Here is a tiny trained network, its code and every weight. The questions are about switching its units off for an input and a class, where a switched-off unit gives its printed mean instead of its output.

import numpy as np


def w(rows, s, z=0):
    codes = np.array(rows[::2]) - 128.0
    scale = np.full(codes.shape[1], s)
    scale[-1] = z or s
    return codes * scale


def norm(h):
    return h / np.sqrt((h * h).mean(-1, keepdims=True) + 1e-5)


def f(y):
    return np.maximum(y, 0)


def log_softmax(a):
    a = a - a.max(-1, keepdims=True)
    return a - np.log(np.exp(a).sum(-1, keepdims=True))


def net(x, mask):
    res = np.array(x, float).reshape(1, 5) / 4 @ E
    u = 0
    for l in range(2):
        y = f(norm(res) @ A[l][:, :-1].T + A[l][:, -1])
        res = res + np.where(mask[u : u + 12], y, B[l][:, -1]) @ B[l][:, :-1]
        u += 12
    return log_softmax(norm(res)[-1] @ U[:, :-1].T + U[:, -1])


A, B = {}, {}
E = w([
[244,102,65],'x0',
[158,2,56],'x1',
[126,185,43],'x2',
[129,128,127],'x3',
[127,129,128],'x4',
],0.0064)
A[0] = w([
[216,146,129,171],'0.n0',
[184,84,136,99],'0.n1',
[61,96,45,97],'0.n2',
[172,142,195,72],'0.n3',
[120,61,78,106],'0.n4',
[116,3,141,114],'0.n5',
[141,124,154,119],'0.n6',
[171,142,139,35],'0.n7',
[92,110,65,78],'0.n8',
[102,112,101,74],'0.n9',
[108,165,55,186],'0.n10',
[22,113,120,252],'0.n11',
],0.013,0.0043)
B[0] = w([
[148,159,218,225],'0.n0',
[95,100,169,198],'0.n1',
[216,60,84,182],'0.n2',
[70,140,211,177],'0.n3',
[178,57,110,207],'0.n4',
[4,115,150,255],'0.n5',
[129,136,156,150],'0.n6',
[119,195,97,139],'0.n7',
[210,85,72,159],'0.n8',
[164,111,80,139],'0.n9',
[69,167,33,200],'0.n10',
[74,71,13,243],'0.n11',
],0.017,0.0063)
A[1] = w([
[107,74,72,123],'1.n0',
[80,186,47,92],'1.n1',
[100,196,82,2],'1.n2',
[134,254,50,89],'1.n3',
[161,96,98,131],'1.n4',
[46,156,142,78],'1.n5',
[178,133,74,161],'1.n6',
[180,221,122,152],'1.n7',
[70,140,146,101],'1.n8',
[106,153,103,121],'1.n9',
[125,193,169,140],'1.n10',
[46,143,155,108],'1.n11',
],0.014,0.0031)
B[1] = w([
[142,238,181,253],'1.n0',
[173,66,242,239],'1.n1',
[112,190,18,175],'1.n2',
[11,137,46,219],'1.n3',
[168,152,147,172],'1.n4',
[202,150,95,230],'1.n5',
[213,153,160,181],'1.n6',
[51,148,249,176],'1.n7',
[176,133,106,207],'1.n8',
[145,121,169,169],'1.n9',
[43,161,184,190],'1.n10',
[203,137,105,248],'1.n11',
],0.018,0.0062)
U = w([
[233,165,169,253],'0',
[76,194,53,132],'1',
[106,180,248,98],'2',
[20,194,157,99],'3',
[20,31,106,73],'4',
[168,71,54,109],'5',
[122,23,232,62],'6',
],0.017,0.0026)

Each question gives the input, the list of numbers given to net, and the class t.
The units are the neurons (one row each of A and B). Each row of codes is followed by its name. A weight is (code - 128) times the scale printed after its matrix; where a second scale follows, it is the last column's (A, B and U).
mask holds one flag per neuron, layer by layer. A switched-off neuron (its flag False) gives its mean, the last column of its row in B, instead of its output. The means were averaged over made-up inputs and are rounded, as every weight is.
A unit's drop is (log p(t) with every unit on - log p(t) with that unit switched off) / (log p(t) with every unit on - log p(t) with every unit switched off).
unit that matters most: the unit with the biggest drop
k most important neurons: the k neurons with the biggest drops, biggest first
top k neurons in layer l: the k neurons of layer l with the biggest drops, biggest first
input [0,3,-3,2,-8], class 4: top 2 neurons in layer 1	(1.n1 1.n6)
input [-6,2,-1,-1,-5], class 4: 3 most important neurons	(0.n11 1.n1 1.n2)
input [-6,-1,0,1,-7], class 0: top 2 neurons in layer 0	(0.n10 0.n5)
input [-1,-8,7,-8,-7], class 1: 2 most important neurons	(1.n3 1.n2)
input [6,0,4,-5,-6], class 3: top neuron in layer 0	(0.n10)
input [5,0,8,0,2], class 3: top 2 neurons in layer 0	(0.n10 0.n11)
input [3,0,5,-6,2], class 3: top 3 neurons in layer 0	(0.n10 0.n11 0.n0)
input [8,3,-1,-2,7], class 6: 3 most important neurons	(0.n0 0.n11 1.n0)
input [-8,-7,1,-3,-3], class 1: 3 most important neurons	(1.n2 0.n4 1.n3)
input [7,-4,5,-7,6], class 3: 2 most important neurons	(1.n3 1.n7)
input [-1,1,-7,-2,3], class 4: 4 most important neurons	(0.n5 1.n6 1.n0 1.n4)
input [-5,0,-1,-5,-7], class 0: 3 most important neurons	(0.n5 1.n3 1.n0)
input [7,0,-6,3,-1], class 2: top 2 neurons in layer 0	(0.n11 0.n0)
input [-4,-6,1,4,5], class 1: top 3 neurons in layer 0	(0.n4 0.n1 0.n0)
input [5,3,8,4,7], class 0: most important neuron	(1.n6)
input [0,6,-8,-8,-8], class 4: 2 most important neurons	(0.n5 1.n1)
input [0,0,-4,-4,0], class 0: top 3 neurons in layer 1	(1.n3 1.n11 1.n5)
input [-1,-7,1,6,3], class 1: 3 most important neurons	(1.n3 1.n2 0.n5)
input [-2,1,-2,-6,-5], class 4: top 3 neurons in layer 0	(0.n11 0.n5 0.n0)
input [-3,-5,1,-4,8], class 1: top 2 neurons in layer 0	(0.n4 0.n1)
input [-7,4,-5,-5,8], class 4: unit that matters most	0.n11
input [0,0,-4,-3,-8], class 0: 2 most important neurons	(1.n3 1.n11)
input [-6,-7,0,6,-2], class 0: 2 most important neurons	(1.n1 0.n10)
input [0,2,8,-2,-7], class 5: top 2 neurons in layer 0	(0.n10 0.n2)
